Below is a small trained network, with its code and all its weights. Each question gives an input and a class and asks what happens when units are switched off, that is, made to give their printed mean instead of their output.

import numpy as np


def w(rows, s, z=0):
    codes = np.array(rows[::2]) - 128.0
    scale = np.full(codes.shape[1], s)
    scale[-1] = z or s
    return codes * scale


def norm(h):
    return h / np.sqrt((h * h).mean(-1, keepdims=True) + 1e-5)


def f(y):
    return y / 2 * (1 + np.tanh(0.7978845608 * (y + 0.044715 * y**3)))


def log_softmax(a):
    a = a - a.max(-1, keepdims=True)
    return a - np.log(np.exp(a).sum(-1, keepdims=True))


def net(x, mask):
    res = np.array(x, float).reshape(1, 2) / 4 @ E
    u = 0
    for l in range(2):
        y = f(norm(res) @ A[l][:, :-1].T + A[l][:, -1])
        res = res + np.where(mask[u : u + 8], y, B[l][:, -1]) @ B[l][:, :-1]
        u += 8
    return log_softmax(norm(res)[-1] @ U[:, :-1].T + U[:, -1])


A, B = {}, {}
E = w([
[28,88,89,152,50,255,62,91,239,132],'x0',
[203,183,103,216,52,36,145,36,71,87],'x1',
],0.0083)
A[0] = w([
[170,168,112,171,110,92,144,80,114,65,90],'0.n1',
[136,127,115,149,130,114,136,105,129,119,59],'0.n2',
[124,116,139,107,160,146,155,140,139,164,54],'0.n3',
[116,128,146,149,129,111,137,152,120,99,10],'0.n4',
[131,135,93,170,84,137,99,2,120,101,186],'0.n5',
[168,134,129,106,140,82,159,128,72,136,100],'0.n6',
[103,109,114,127,89,160,103,127,130,123,248],'0.n7',
[130,108,103,124,121,135,124,98,124,126,26],'0.n8',
],0.021,0.0016)
B[0] = w([
[4,199,200,178,102,81,174,75,75,162,234],'0.n1',
[84,161,154,135,158,143,104,103,134,91,152],'0.n2',
[91,66,109,113,116,119,92,166,106,116,176],'0.n3',
[126,105,94,155,105,133,81,100,136,110,132],'0.n4',
[47,182,163,118,82,84,181,74,94,226,255],'0.n5',
[158,121,132,136,119,143,149,114,218,108,208],'0.n6',
[177,128,149,126,145,89,159,83,198,90,200],'0.n7',
[122,145,97,103,135,121,140,115,129,118,142],'0.n8',
],0.013,0.02)
A[1] = w([
[174,62,86,93,142,163,121,154,178,117,103],'1.n1',
[125,184,131,164,79,143,139,2,137,200,158],'1.n2',
[55,117,133,132,140,162,123,224,210,126,46],'1.n3',
[129,74,115,119,164,153,161,110,174,53,34],'1.n4',
[204,81,195,102,162,62,151,156,156,78,3],'1.n5',
[112,142,142,216,101,109,199,113,196,103,89],'1.n6',
[76,132,78,149,184,144,52,147,101,235,228],'1.n7',
[92,136,178,160,138,135,91,19,79,129,178],'1.n8',
],0.0094,0.0013)
B[1] = w([
[164,187,134,137,90,104,150,92,135,188,191],'1.n1',
[75,140,242,190,115,66,192,124,163,119,254],'1.n2',
[157,166,131,142,116,129,132,87,124,126,190],'1.n3',
[154,140,49,111,136,98,106,115,116,142,179],'1.n4',
[169,121,77,143,167,182,72,101,175,142,167],'1.n5',
[86,89,139,115,140,175,86,186,4,118,214],'1.n6',
[134,160,164,159,146,114,173,126,103,99,140],'1.n7',
[118,151,144,108,160,119,147,116,158,212,201],'1.n8',
],0.013,0.014)
U = w([
[149,105,161,200,182,198,115,155,132,62,83],'0',
[129,168,91,140,115,155,154,130,90,85,12],'1',
[127,157,104,130,104,164,158,138,112,97,23],'2',
[54,180,199,170,114,58,207,73,159,141,200],'3',
[147,171,127,143,95,146,136,179,108,77,1],'4',
[214,138,67,99,138,122,91,62,202,159,202],'5',
[119,117,111,84,131,112,109,206,5,167,120],'6',
],0.016,0.0058)

Each question gives the input, the list of numbers given to net, and the class t.
The units are the neurons (one row each of A and B). Each row of codes is followed by its name. A weight is (code - 128) times the scale printed after its matrix; where a second scale follows, it is the last column's (A, B and U).
mask holds one flag per neuron, layer by layer. A switched-off neuron (its flag False) gives its mean, the last column of its row in B, instead of its output. The means were averaged over made-up inputs and are rounded, as every weight is.
A unit's drop is (log p(t) with every unit on - log p(t) with that unit switched off) / (log p(t) with every unit on - log p(t) with every unit switched off).
The circuit of an input: a set's keep is (log p(t) with only the set's units on - log p(t) with every unit switched off) / (log p(t) with every unit on - log p(t) with every unit switched off). Starting from the 12 units with the biggest drops (on a tie, the unit counted first), units are removed one at a time, each time the one whose removal leaves the highest keep (on an exact tie, the one counted first), for as long as the keep stays at least 0.8.
circuit, biggest first: the units of the circuit, biggest drop first
top k neurons: the k neurons with the biggest drops, biggest first
top k neurons in layer l: the k neurons of layer l with the biggest drops, biggest first
drop when u is switched off: that unit's drop, to one decimal
input [-2,-6], class 6: top neuron in layer 1	1.n2
input [-7,-4], class 5: top 2 neurons	0.n1; 0.n5
input [-5,-1], class 0: top 4 neurons in layer 0	0.n5; 0.n1; 0.n6; 0.n7
input [0,0], class 0: top 4 neurons in layer 0	0.n5; 0.n1; 0.n2; 0.n3
input [-8,-1], class 0: top 4 neurons	0.n5; 0.n6; 0.n1; 1.n6
input [-1,-5], class 6: top 3 neurons	0.n6; 0.n7; 1.n2
input [-2,-4], class 6: circuit, biggest first	0.n7; 1.n2; 0.n1; 0.n5
input [-6,-1], class 0: top 4 neurons	0.n5; 0.n1; 0.n6; 1.n6
input [2,-8], class 5: top 3 neurons	0.n1; 0.n5; 1.n2
input [-4,-3], class 5: top 2 neurons in layer 0	0.n5; 0.n1
input [-1,-4], class 6: drop when 0.n7 is switched off	0.9
input [-2,-7], class 6: drop when 0.n5 is switched off	0.1
input [1,-4], class 5: drop when 0.n7 is switched off	0.0
input [6,-7], class 5: top neuron in layer 0	0.n1
input [-2,-8], class 6: top 2 neurons in layer 0	0.n6; 0.n7
